Here is a tiny trained network, its code and every weight. The questions are about switching its units off for an input and a class, where a switched-off unit gives its printed mean instead of its output.

import numpy as np


def w(rows, s, z=0):
    codes = np.array(rows[::2]) - 128.0
    scale = np.full(codes.shape[1], s)
    scale[-1] = z or s
    return codes * scale


def f(y):
    return y / 2 * (1 + np.tanh(0.7978845608 * (y + 0.044715 * y**3)))


def log_softmax(a):
    a = a - a.max(-1, keepdims=True)
    return a - np.log(np.exp(a).sum(-1, keepdims=True))


def net(x, mask):
    res = np.array(x, float).reshape(1, 7) / 4 @ E
    y = f(res @ A[0][:, :-1].T + A[0][:, -1])
    res = res + np.where(mask, y, B[0][:, -1]) @ B[0][:, :-1]
    return log_softmax(res[-1] @ U[:, :-1].T + U[:, -1])


A, B = {}, {}
E = w([
[102,149,40,228,34,195,56,193],'x0',
[90,191,32,49,134,133,48,4],'x1',
[122,134,122,127,131,122,131,132],'x2',
[77,2,106,165,161,75,66,111],'x3',
[116,137,133,138,145,128,127,124],'x4',
[110,80,40,117,183,214,239,116],'x5',
[131,125,128,127,132,123,129,129],'x6',
],0.0064)
A[0] = w([
[161,107,190,180,142,144,152,187,245],'n1',
[122,184,211,122,104,37,19,175,64],'n2',
[152,225,150,114,104,164,181,130,79],'n3',
[188,234,119,60,122,176,178,148,136],'n4',
[168,249,164,136,103,179,188,152,107],'n5',
[90,179,84,58,122,138,68,57,44],'n6',
[142,93,188,156,122,124,172,223,41],'n7',
[115,86,28,118,200,213,216,153,79],'n8',
[94,3,103,180,180,93,90,104,77],'n9',
[108,141,44,214,43,206,63,208,62],'n10',
[125,173,84,81,118,110,77,42,69],'n11',
[133,102,196,172,130,133,173,212,39],'n12',
[139,99,197,142,98,120,166,203,58],'n13',
[156,95,220,70,191,97,166,59,38],'n14',
],0.0071,0.011)
B[0] = w([
[84,192,58,146,120,127,91,92,255],'n1',
[203,100,207,149,66,207,197,60,156],'n2',
[121,4,159,105,129,120,107,158,148],'n3',
[80,73,139,153,119,95,68,166,197],'n4',
[71,42,138,132,123,118,80,145,179],'n5',
[174,69,33,195,148,184,212,133,150],'n6',
[154,65,24,182,209,198,177,102,140],'n7',
[211,157,250,150,30,141,148,42,186],'n8',
[102,59,162,128,92,125,64,177,160],'n9',
[182,146,199,1,231,47,215,188,194],'n10',
[164,89,45,192,181,187,185,150,154],'n11',
[152,98,47,115,163,177,145,108,139],'n12',
[167,91,69,161,160,195,198,125,138],'n13',
[132,171,136,71,203,81,191,197,148],'n14',
],0.0091,0.0092)
U = w([
[163,107,2,180,161,191,158,114,48],'0',
[159,157,190,39,209,58,181,175,54],'1',
[220,130,247,160,6,184,153,49,42],'2',
[91,174,103,133,109,121,92,108,251],'3',
[96,164,100,138,107,115,85,106,234],'4',
[69,7,149,139,105,111,43,168,58],'5',
[93,189,105,129,119,138,85,106,218],'6',
],0.0095,0.012)

Each question gives the input, the list of numbers given to net, and the class t.
The units are the neurons (one row each of A and B). Each row of codes is followed by its name. A weight is (code - 128) times the scale printed after its matrix; where a second scale follows, it is the last column's (A, B and U).
mask holds one flag per neuron, in row order. A switched-off neuron (its flag False) gives its mean, the last column of its row in B, instead of its output. The means were averaged over made-up inputs and are rounded, as every weight is.
A unit's drop is (log p(t) with every unit on - log p(t) with that unit switched off) / (log p(t) with every unit on - log p(t) with every unit switched off).
The circuit of an input: a set's keep is (log p(t) with only the set's units on - log p(t) with every unit switched off) / (log p(t) with every unit on - log p(t) with every unit switched off). Starting from the 12 units with the biggest drops (on a tie, the unit counted first), units are removed one at a time, each time the one whose removal leaves the highest keep (on an exact tie, the one counted first), for as long as the keep stays at least 0.8.
circuit, biggest first: the units of the circuit, biggest drop first
most important unit: the unit with the biggest drop
k most important neurons: the k neurons with the biggest drops, biggest first
drop when u is switched off: that unit's drop, to one decimal
input [-7,8,-6,-7,2,1,-1], class 0: most important neuron -> (n6)
input [-8,8,-8,5,0,-4,-1], class 0: circuit, biggest first -> (n11 n6)
input [-6,8,7,2,-5,-8,-1], class 0: circuit, biggest first -> (n11 n6)
input [-5,-3,4,-5,5,-4,-8], class 3: circuit, biggest first -> (n10 n1)
input [-7,5,2,-6,-8,8,1], class 2: 2 most important neurons -> (n8 n10)
input [-3,-3,1,-7,-1,-2,-3], class 5: circuit, biggest first -> (n5 n4)
input [-6,-5,7,6,-6,6,4], class 4: circuit, biggest first -> (n10 n1)
input [0,-7,-5,1,3,-1,-2], class 0: circuit, biggest first -> (n7 n13)
input [-5,-6,7,-8,-7,-7,3], class 5: 4 most important neurons -> (n5 n4 n3 n8)
input [-5,-6,3,7,4,7,2], class 2: 2 most important neurons -> (n8 n4)
input [5,6,-2,4,-4,2,2], class 0: circuit, biggest first -> (n6 n11)
input [-5,0,5,-8,-7,2,6], class 5: circuit, biggest first -> (n4 n5)
input [6,4,0,-2,-5,7,-3], class 2: 2 most important neurons -> (n8 n1)
input [1,2,-3,-1,3,-8,-7], class 2: circuit, biggest first -> (n2)
input [5,-7,1,-4,-6,0,-1], class 0: 2 most important neurons -> (n7 n13)
input [6,4,6,-7,-7,4,5], class 5: 4 most important neurons -> (n4 n5 n3 n1)
input [-1,3,6,1,5,7,3], class 2: 2 most important neurons -> (n8 n1)
input [8,-4,6,-2,-5,-8,5], class 1: 2 most important neurons -> (n10 n8)
input [-6,8,-5,7,7,4,3], class 0: drop when n11 is switched off -> 0.4
input [2,1,6,-8,5,-4,6], class 5: most important unit -> n5
input [-2,-4,6,-1,-5,8,0], class 2: drop when n8 is switched off -> 1.3
input [5,-2,0,-6,4,-2,2], class 5: drop when n8 is switched off -> 0.1
input [-2,-7,1,-5,-2,-7,0], class 0: drop when n12 is switched off -> 0.2
